Below are the code and all the weights of a small trained network. Each question names an input and a class and asks about switching units off, where a switched-off unit gives its printed mean instead of its output.

import numpy as np


def w(rows, s, z=0):
    codes = np.array(rows[::2]) - 128.0
    scale = np.full(codes.shape[1], s)
    scale[-1] = z or s
    return codes * scale


def f(y):
    return y / 2 * (1 + np.tanh(0.7978845608 * (y + 0.044715 * y**3)))


def log_softmax(a):
    a = a - a.max(-1, keepdims=True)
    return a - np.log(np.exp(a).sum(-1, keepdims=True))


def net(x, mask):
    res = np.array(x, float).reshape(1, 5) / 4 @ E
    y = f(res @ A[0][:, :-1].T + A[0][:, -1])
    res = res + np.where(mask, y, B[0][:, -1]) @ B[0][:, :-1]
    return log_softmax(res[-1] @ U[:, :-1].T + U[:, -1])


A, B = {}, {}
E = w([
[88,86,74,168,50,151,168,127,121,84,247,114],'x0',
[113,108,106,165,152,123,182,192,69,58,37,69],'x1',
[125,125,132,138,129,124,120,118,114,133,123,133],'x2',
[135,138,128,124,136,133,132,141,142,123,140,114],'x3',
[87,134,156,41,231,68,144,155,74,87,154,192],'x4',
],0.012)
A[0] = w([
[133,129,134,108,86,122,106,86,170,188,222,163,161],'N1',
[157,139,141,176,86,131,110,109,166,180,83,86,132],'N2',
[130,118,113,200,3,141,134,103,155,147,157,86,114],'N3',
[128,133,142,105,119,94,136,92,145,149,127,126,105],'N4',
[166,132,134,150,76,130,128,111,197,178,50,75,177],'N5',
[112,132,134,140,72,130,155,117,122,101,115,109,121],'N6',
[142,123,143,83,181,73,130,114,133,155,118,111,100],'N7',
[102,121,124,141,98,105,147,126,92,70,211,137,58],'N8',
[139,140,143,97,126,131,95,97,169,207,196,183,255],'N9',
[91,112,127,124,102,121,168,114,89,89,208,125,64],'N10',
[134,105,102,192,46,114,148,123,148,115,158,71,114],'N11',
],0.015,0.0087)
B[0] = w([
[134,123,135,75,201,10,172,96,120,118,75,52,238],'N1',
[142,78,51,165,130,58,88,132,113,153,183,109,211],'N2',
[135,166,192,37,130,95,173,97,127,127,42,68,252],'N3',
[123,152,143,80,97,138,138,137,169,109,179,149,143],'N4',
[116,40,30,213,152,75,131,168,112,105,204,104,234],'N5',
[135,151,129,153,110,183,118,153,104,120,143,127,167],'N6',
[128,166,160,100,133,207,158,106,168,118,80,138,168],'N7',
[143,85,43,162,120,82,103,182,142,135,164,99,202],'N8',
[140,123,152,55,144,88,56,48,253,177,172,230,247],'N9',
[136,57,67,214,139,89,105,105,108,148,161,107,202],'N10',
[109,194,199,106,43,236,136,115,111,125,98,117,229],'N11',
],0.014,0.022)
U = w([
[149,58,66,141,110,56,62,100,166,199,230,103,121],'0',
[125,163,209,65,244,71,179,136,95,108,2,77,242],'1',
[107,74,35,239,141,145,111,231,54,96,170,105,191],'2',
[89,186,178,142,24,230,152,147,80,113,104,92,3],'3',
[118,183,213,88,158,179,78,110,180,159,153,210,14],'4',
],0.0079,0.0033)

Each question gives the input, the list of numbers given to net, and the class t.
The units are the neurons (one row each of A and B). Each row of codes is followed by its name. A weight is (code - 128) times the scale printed after its matrix; where a second scale follows, it is the last column's (A, B and U).
mask holds one flag per neuron, in row order. A switched-off neuron (its flag False) gives its mean, the last column of its row in B, instead of its output. The means were averaged over made-up inputs and are rounded, as every weight is.
A unit's drop is (log p(t) with every unit on - log p(t) with that unit switched off) / (log p(t) with every unit on - log p(t) with every unit switched off).
The circuit of an input: a set's keep is (log p(t) with only the set's units on - log p(t) with every unit switched off) / (log p(t) with every unit on - log p(t) with every unit switched off). Starting from all 11 units, units are removed one at a time, each time the one whose removal leaves the highest keep (on an exact tie, the one counted first), for as long as the keep stays at least 0.8.
circuit, biggest first: the units of the circuit, biggest drop first
top k neurons: the k neurons with the biggest drops, biggest first
drop when u is switched off: that unit's drop, to one decimal
input [7,7,-2,6,1], class 2: circuit, biggest first : (N9)
input [1,6,5,-7,-5], class 3: top 2 neurons : (N11, N3)
input [2,8,6,4,2], class 2: top 2 neurons : (N3, N9)
input [0,-7,-6,8,2], class 4: top 4 neurons : (N9, N5, N2, N3)
input [-1,-1,-3,-4,4], class 4: circuit, biggest first : (N1, N5)
input [3,2,8,3,-5], class 3: top 2 neurons : (N11, N1)
input [6,0,1,3,-8], class 1: top 2 neurons : (N3, N1)
input [0,-8,6,-5,3], class 4: circuit, biggest first : (N9, N5)
input [0,-7,0,6,2], class 4: top 3 neurons : (N9, N5, N2)
input [1,4,-5,5,6], class 2: top 4 neurons : (N3, N9, N1, N11)
input [1,7,-5,-4,4], class 2: top 4 neurons : (N3, N1, N9, N11)
input [1,2,-6,-6,-2], class 3: top 2 neurons : (N1, N9)
input [-7,2,1,4,0], class 2: top 3 neurons : (N3, N9, N1)
input [-1,6,-7,-5,1], class 1: top 2 neurons : (N5, N11)
input [4,-8,-7,8,-3], class 1: top neuron : (N1)
input [-4,-7,-4,0,4], class 4: drop when N9 is switched off : 0.7
input [1,6,-3,2,1], class 2: drop when N7 is switched off : 0.2
input [2,-8,-6,-8,-4], class 1: drop when N1 is switched off : 0.8
